Here is a tiny trained network, its code and every weight. The questions are about switching its units off for an input and a class, where a switched-off unit gives its printed mean instead of its output.

import numpy as np


def w(rows, s, z=0):
    codes = np.array(rows[::2]) - 128.0
    scale = np.full(codes.shape[1], s)
    scale[-1] = z or s
    return codes * scale


def f(y):
    return y / 2 * (1 + np.tanh(0.7978845608 * (y + 0.044715 * y**3)))


def log_softmax(a):
    a = a - a.max(-1, keepdims=True)
    return a - np.log(np.exp(a).sum(-1, keepdims=True))


def net(x, mask):
    res = np.array(x, float).reshape(1, 6) / 4 @ E
    y = f(res @ A[0][:, :-1].T + A[0][:, -1])
    res = res + np.where(mask, y, B[0][:, -1]) @ B[0][:, :-1]
    return log_softmax(res[-1] @ U[:, :-1].T + U[:, -1])


A, B = {}, {}
E = w([
[195,76,80,80,136,250,180,184,188,32],'x0',
[126,127,122,124,132,128,119,133,131,132],'x1',
[59,58,216,109,12,180,30,92,139,77],'x2',
[200,11,63,167,121,98,110,33,191,194],'x3',
[124,136,132,110,148,121,116,115,139,125],'x4',
[205,148,79,166,107,34,54,126,110,2],'x5',
],0.0052)
A[0] = w([
[105,215,174,78,125,137,178,182,3,101,75],'N1',
[189,43,70,211,123,119,128,35,196,198,158],'N2',
[176,181,63,148,183,105,195,151,77,172,52],'N3',
[66,105,162,89,136,200,181,132,153,241,90],'N4',
[167,190,86,150,216,95,209,125,117,139,24],'N5',
[55,94,169,95,144,202,154,132,154,234,119],'N6',
[197,107,98,36,131,234,171,188,202,40,40],'N7',
[69,189,165,170,128,53,111,71,60,186,21],'N8',
[162,122,113,166,98,71,65,124,139,27,204],'N9',
[114,119,137,120,136,146,162,96,130,152,167],'N10',
[94,85,198,93,61,156,64,113,106,105,5],'N11',
[66,223,164,109,148,143,139,184,83,84,61],'N12',
[60,175,157,152,127,54,64,112,65,216,17],'N13',
[73,113,167,113,36,173,69,79,137,90,60],'N14',
],0.0056,0.002)
B[0] = w([
[81,90,151,52,77,83,144,133,168,97,196],'N1',
[44,163,155,8,44,14,137,199,157,12,253],'N2',
[210,33,242,134,176,185,153,203,204,206,187],'N3',
[182,196,89,112,137,139,90,199,22,75,225],'N4',
[201,45,200,156,162,166,132,154,166,194,183],'N5',
[212,212,113,137,166,117,60,174,50,73,228],'N6',
[95,114,6,187,76,185,204,3,113,150,233],'N7',
[108,91,61,183,80,138,204,27,118,151,196],'N8',
[179,180,111,156,176,166,64,180,38,150,200],'N9',
[141,146,138,110,135,94,99,143,107,133,154],'N10',
[230,49,198,180,122,174,166,145,177,197,180],'N11',
[89,105,141,49,67,77,162,123,180,79,184],'N12',
[110,112,47,158,95,190,235,24,101,161,201],'N13',
[218,47,227,174,198,163,152,198,199,223,199],'N14',
],0.006,0.0044)
U = w([
[193,53,228,179,164,161,148,155,217,202,75],'0',
[110,125,28,189,91,170,203,17,110,141,70],'1',
[118,154,126,130,131,116,110,133,132,124,255],'2',
[85,139,157,20,59,51,142,149,190,74,59],'3',
[195,218,109,164,168,135,56,167,3,100,70],'4',
[114,148,127,150,155,123,107,112,151,125,200],'5',
],0.0079,0.0063)

Each question gives the input, the list of numbers given to net, and the class t.
The units are the neurons (one row each of A and B). Each row of codes is followed by its name. A weight is (code - 128) times the scale printed after its matrix; where a second scale follows, it is the last column's (A, B and U).
mask holds one flag per neuron, in row order. A switched-off neuron (its flag False) gives its mean, the last column of its row in B, instead of its output. The means were averaged over made-up inputs and are rounded, as every weight is.
A unit's drop is (log p(t) with every unit on - log p(t) with that unit switched off) / (log p(t) with every unit on - log p(t) with every unit switched off).
The circuit of an input: a set's keep is (log p(t) with only the set's units on - log p(t) with every unit switched off) / (log p(t) with every unit on - log p(t) with every unit switched off). Starting from the 12 units with the biggest drops (on a tie, the unit counted first), units are removed one at a time, each time the one whose removal leaves the highest keep (on an exact tie, the one counted first), for as long as the keep stays at least 0.8.
circuit, biggest first: the units of the circuit, biggest drop first
unit that matters most: the unit with the biggest drop
top k neurons: the k neurons with the biggest drops, biggest first
drop of u: that unit's drop, to one decimal
input [-8,-2,-8,2,-5,5], class 0: unit that matters most : N3
input [-7,4,-8,5,-7,0], class 0: top 3 neurons : N3, N5, N7
input [7,3,2,8,3,5], class 3: top 3 neurons : N2, N13, N8
input [5,-3,-5,1,0,-6], class 4: circuit, biggest first : N4, N6
input [-5,2,-7,-6,6,3], class 0: top 3 neurons : N3, N5, N2
input [4,4,-4,3,7,-7], class 4: circuit, biggest first : N4, N6
input [1,2,-8,-2,-7,-2], class 0: top 2 neurons : N3, N5
input [-5,-4,6,-4,-3,-8], class 4: top 3 neurons : N6, N4, N3
input [6,5,2,3,-5,-7], class 4: circuit, biggest first : N6, N4
input [-4,5,-8,-6,8,-7], class 0: top 3 neurons : N3, N5, N2
input [-1,-2,-8,-5,6,5], class 0: circuit, biggest first : N3, N5
input [-3,-2,7,-7,-3,5], class 0: top 3 neurons : N14, N11, N2
input [-2,3,2,-7,2,3], class 3: top 2 neurons : N12, N1
input [-7,1,6,-5,4,-8], class 4: circuit, biggest first : N6
input [0,1,-4,-5,4,-3], class 3: top 2 neurons : N1, N12
input [6,3,-4,-5,6,-2], class 1: top 3 neurons : N7, N2, N14
input [0,-1,-5,-7,3,2], class 3: drop of N12 : 0.3
input [5,-1,1,-1,-3,4], class 1: drop of N8 : -0.2
input [-3,-7,-2,-2,3,-8], class 4: drop of N9 : 0.0
input [-7,-2,6,5,1,4], class 1: circuit, biggest first : N13
